Below is a small trained network, with its code and all its weights. Each question gives an input and a target symbol and asks what happens when units are switched off, that is, made to give their printed mean instead of their output.

import numpy as np


def w(rows, s, z=0):
    codes = np.array(rows[::2]) - 128.0
    scale = np.full(codes.shape[1], s)
    scale[-1] = z or s
    return codes * scale


def f(y):
    return y / 2 * (1 + np.tanh(0.7978845608 * (y + 0.044715 * y**3)))


def softmax(a):
    e = np.exp(a - a.max(-1, keepdims=True))
    return e / e.sum(-1, keepdims=True)


def log_softmax(a):
    a = a - a.max(-1, keepdims=True)
    return a - np.log(np.exp(a).sum(-1, keepdims=True))


def net(x, mask):
    ids = ['βδζηθλμξστ'.index(c) for c in x.split()]
    T = len(ids)
    res = E[ids] + P[:T]
    r = res
    for j in range(3):
        rows = slice(3 * j, 3 * j + 3)
        q, k, v = (r @ M[0][rows].T for M in (Q, K, V))
        z = softmax(np.where(np.tri(T) > 0, q @ k.T / 3**0.5, -1e9)) @ v
        o = O[0][rows]
        res = res + np.where(mask[j], z, o[:, -1]) @ o[:, :-1]
    y = f(res @ A[0][:, :-1].T + A[0][:, -1])
    res = res + np.where(mask[3:7], y, B[0][:, -1]) @ B[0][:, :-1]
    return log_softmax(res[-1] @ U[:, :-1].T + U[:, -1])


Q, K, V, O, A, B = {}, {}, {}, {}, {}, {}
E = w([
[184,141,131,119,128],'β',
[145,110,196,163,120],'δ',
[141,127,175,139,67],'ζ',
[140,171,75,94,136],'η',
[97,151,123,129,165],'θ',
[74,227,207,4,113],'λ',
[88,131,159,149,141],'μ',
[165,163,103,95,52],'ξ',
[154,115,170,158,188],'σ',
[139,144,119,131,199],'τ',
],0.015)
P = w([
[119,177,174,85,146],'0',
[141,103,140,64,135],'1',
[208,198,177,120,165],'2',
[99,223,176,144,144],'3',
[135,194,119,236,113],'4',
[2,115,152,129,95],'5',
[122,125,183,5,157],'6',
[155,76,139,55,147],'7',
[221,102,131,142,134],'8',
[117,170,173,141,136],'9',
],0.013)
Q[0] = w([
[133,72,162,21,149],'H0',
[55,244,212,83,119],'H0',
[79,19,68,128,101],'H0',
[146,229,191,147,120],'H1',
[138,120,65,237,106],'H1',
[124,252,165,146,129],'H1',
[128,162,126,133,136],'H2',
[107,139,182,78,129],'H2',
[121,141,138,46,153],'H2',
],0.019)
K[0] = w([
[111,248,136,221,119],'H0',
[184,231,226,47,163],'H0',
[231,90,44,230,133],'H0',
[102,150,190,46,129],'H1',
[129,8,82,98,120],'H1',
[129,148,198,19,152],'H1',
[111,105,125,122,139],'H2',
[110,158,205,91,127],'H2',
[107,195,156,63,165],'H2',
],0.016)
V[0] = w([
[57,189,98,107,136],'H0',
[151,121,175,128,11],'H0',
[105,66,228,187,226],'H0',
[243,142,158,113,127],'H1',
[61,75,170,194,115],'H1',
[206,131,59,133,207],'H1',
[137,127,88,106,162],'H2',
[107,140,124,94,170],'H2',
[158,103,78,159,192],'H2',
],0.013)
O[0] = w([
[133,100,86,222,120,205],'H0',
[107,131,29,38,214,149],'H0',
[225,246,151,84,77,93],'H0',
[114,98,137,34,108,222],'H1',
[161,214,117,159,156,1],'H1',
[94,106,251,112,113,87],'H1',
[113,119,178,151,109,121],'H2',
[128,104,121,163,93,181],'H2',
[133,135,187,103,115,37],'H2',
],0.012,0.0082)
A[0] = w([
[68,42,104,105,69,142],'N0',
[190,163,255,156,55,106],'N1',
[145,124,49,208,144,64],'N2',
[194,220,179,22,53,2],'N3',
],0.007,0.0043)
B[0] = w([
[225,185,175,191,142,252],'N0',
[2,130,12,93,64,187],'N1',
[128,132,237,52,113,197],'N2',
[28,176,198,197,253,187],'N3',
],0.0081,0.014)
U = w([
[161,174,158,127,202,17],'β',
[92,144,151,117,170,3],'δ',
[88,108,118,101,72,52],'ζ',
[205,215,118,153,101,205],'η',
[156,117,214,2,110,231],'θ',
[144,138,57,67,135,160],'λ',
[146,136,101,134,142,98],'μ',
[165,146,77,140,63,164],'ξ',
[145,116,157,205,141,133],'σ',
[100,81,83,134,199,105],'τ',
],0.0066,0.0049)

Each question gives the input, a string of symbols that net reads in full, and the target symbol t.
The units are the heads (3 rows each of Q, K, V and O) and the neurons (one row each of A and B). Each row of codes is followed by its name. A weight is (code - 128) times the scale printed after its matrix; where a second scale follows, it is the last column's (O, A, B and U).
mask holds one flag per unit, heads first, then neurons. A switched-off unit (its flag False) gives its mean, the last column of its rows in O or B, instead of its output. The means were averaged over made-up inputs and are rounded, as every weight is.
A unit's drop is (log p(t) with every unit on - log p(t) with that unit switched off) / (log p(t) with every unit on - log p(t) with every unit switched off).
The circuit of an input: a set's keep is (log p(t) with only the set's units on - log p(t) with every unit switched off) / (log p(t) with every unit on - log p(t) with every unit switched off). Starting from all 7 units, units are removed one at a time, each time the one whose removal leaves the highest keep (on an exact tie, the one counted first), for as long as the keep stays at least 0.8.
units of the circuit, in order: the units of the circuit, biggest drop first
most important unit: the unit with the biggest drop
top k neurons: the k neurons with the biggest drops, biggest first
which heads matter: for each layer, one digit per head in row order, 1 if its drop is at least 0.15 and else 0, layers parted by /
input λ μ η λ ξ θ δ σ β, target ξ: units of the circuit, in order	[H0 N0 N3]
input μ β ξ β δ, target θ: units of the circuit, in order	[H1 H0]
input β δ η ξ β τ, target σ: which heads matter	100
input τ η η θ β τ β β β, target ζ: units of the circuit, in order	[N1 H0 H1 N0]
input β β β τ ζ μ, target θ: units of the circuit, in order	[H0 H1]
input β β τ β σ, target θ: units of the circuit, in order	[H1 H0]
input ξ θ τ β η δ, target ζ: units of the circuit, in order	[H0 N1]
input μ β η β η δ, target σ: units of the circuit, in order	[H0 N0]
input β σ σ β θ η, target δ: units of the circuit, in order	[N3 H0 N1 H1]
input τ σ β δ τ β β, target β: units of the circuit, in order	[H0 N3]
input τ β β β μ η, target θ: units of the circuit, in order	[H0 H1]
input β β ξ θ β ξ θ ζ ζ, target τ: units of the circuit, in order	[H0]
input θ β τ τ θ ξ τ β β ξ, target ζ: units of the circuit, in order	[N1 H0 H1]
input δ η η δ ξ ζ ξ τ β, target λ: units of the circuit, in order	[H0]
input η β μ β β τ ζ η σ β, target λ: units of the circuit, in order	[H0 H1]
input μ σ τ ξ ζ, target δ: top 3 neurons	[N3 N1 N0]
input η η σ ξ β, target σ: which heads matter	110
input η η ζ, target σ: which heads matter	100
input β μ μ σ τ, target η: which heads matter	110
input β τ τ β β η, target ζ: units of the circuit, in order	[N1 H0 H1 N2]
input η η τ τ η, target σ: which heads matter	110
input β τ σ, target θ: which heads matter	010
input ξ β β τ, target τ: which heads matter	100
input δ σ θ η, target β: top 2 neurons	[N3 N1]
input θ η τ β ξ, target σ: top 3 neurons	[N0 N1 N2]
input β ξ τ ζ δ, target τ: top neuron	[N2]
input β β η μ η β β η β λ, target λ: which heads matter	010
input β μ β β η, target η: most important unit	H1
input β β τ δ, target θ: which heads matter	110
